Below is a small trained network, with its code and all its weights. Each question gives an input and a class and asks what happens when units are switched off, that is, made to give their printed mean instead of their output.

import numpy as np


def w(rows, s, z=0):
    codes = np.array(rows[::2]) - 128.0
    scale = np.full(codes.shape[1], s)
    scale[-1] = z or s
    return codes * scale


def f(y):
    return y / 2 * (1 + np.tanh(0.7978845608 * (y + 0.044715 * y**3)))


def log_softmax(a):
    a = a - a.max(-1, keepdims=True)
    return a - np.log(np.exp(a).sum(-1, keepdims=True))


def net(x, mask):
    res = np.array(x, float).reshape(1, 7) / 4 @ E
    y = f(res @ A[0][:, :-1].T + A[0][:, -1])
    res = res + np.where(mask, y, B[0][:, -1]) @ B[0][:, :-1]
    return log_softmax(res[-1] @ U[:, :-1].T + U[:, -1])


A, B = {}, {}
E = w([
[46,137,130,29,198,191],'x0',
[57,96,138,100,123,76],'x1',
[152,29,148,142,35,220],'x2',
[164,189,135,100,82,181],'x3',
[91,193,55,75,34,39],'x4',
[212,84,110,42,196,90],'x5',
[142,193,2,152,163,203],'x6',
],0.0078)
A[0] = w([
[151,125,192,94,203,186,210],'n1',
[93,114,197,113,14,29,252],'n2',
[192,154,82,163,201,66,159],'n3',
[103,220,20,91,92,172,203],'n4',
[90,174,7,111,127,168,167],'n5',
[21,179,157,151,186,65,145],'n6',
[195,186,83,175,135,74,196],'n7',
[86,102,164,29,254,104,196],'n8',
],0.007,0.0036)
B[0] = w([
[187,141,172,83,249,224,197],'n1',
[124,95,200,111,32,32,255],'n2',
[195,125,84,146,206,62,181],'n3',
[93,222,35,156,50,197,216],'n4',
[61,179,56,140,114,183,197],'n5',
[24,170,169,192,169,47,191],'n6',
[183,157,61,254,134,79,192],'n7',
[99,136,140,22,213,108,225],'n8',
],0.0071,0.0087)
U = w([
[110,22,141,77,112,93,102],'0',
[198,141,165,33,196,152,120],'1',
[184,42,213,220,136,255,251],'2',
[95,106,68,90,177,103,18],'3',
[149,101,205,138,3,61,179],'4',
[42,165,198,137,181,85,69],'5',
[225,123,90,210,164,56,110],'6',
[99,205,54,157,84,178,171],'7',
],0.0082,0.003)

Each question gives the input, the list of numbers given to net, and the class t.
The units are the neurons (one row each of A and B). Each row of codes is followed by its name. A weight is (code - 128) times the scale printed after its matrix; where a second scale follows, it is the last column's (A, B and U).
mask holds one flag per neuron, in row order. A switched-off neuron (its flag False) gives its mean, the last column of its row in B, instead of its output. The means were averaged over made-up inputs and are rounded, as every weight is.
A unit's drop is (log p(t) with every unit on - log p(t) with that unit switched off) / (log p(t) with every unit on - log p(t) with every unit switched off).
The circuit of an input: a set's keep is (log p(t) with only the set's units on - log p(t) with every unit switched off) / (log p(t) with every unit on - log p(t) with every unit switched off). Starting from all 8 units, units are removed one at a time, each time the one whose removal leaves the highest keep (on an exact tie, the one counted first), for as long as the keep stays at least 0.8.
circuit, biggest first: the units of the circuit, biggest drop first
unit that matters most: the unit with the biggest drop
k most important neurons: the k neurons with the biggest drops, biggest first
drop when u is switched off: that unit's drop, to one decimal
input [3,-5,8,-7,6,7,3], class 7: unit that matters most -> n2
input [-1,-7,-4,-3,4,-4,-4], class 4: circuit, biggest first -> [n2 n1]
input [5,7,0,0,-5,0,6], class 1: 3 most important neurons -> [n1 n8 n7]
input [1,5,-2,-3,3,-8,-2], class 4: 2 most important neurons -> [n2 n8]
input [6,7,-2,-1,-3,7,-5], class 1: 2 most important neurons -> [n1 n8]
input [4,-7,4,-7,-4,7,-8], class 1: circuit, biggest first -> [n8 n1]
input [1,6,8,-5,1,5,8], class 7: circuit, biggest first -> [n5 n2 n8]
input [2,-1,-1,-7,8,-6,-1], class 4: 3 most important neurons -> [n2 n8 n1]
input [-3,-6,8,5,-1,5,7], class 7: 2 most important neurons -> [n4 n5]
input [-5,-1,-3,-7,-5,-7,-6], class 4: 2 most important neurons -> [n2 n8]
input [3,2,0,3,-8,-2,-7], class 1: drop when n6 is switched off -> 0.0
input [-2,-6,2,-3,3,-6,-1], class 4: drop when n2 is switched off -> 0.1
input [6,7,1,-6,-3,8,-6], class 1: drop when n8 is switched off -> 0.3
input [4,-8,-3,-1,5,-4,-8], class 4: circuit, biggest first -> [n2]
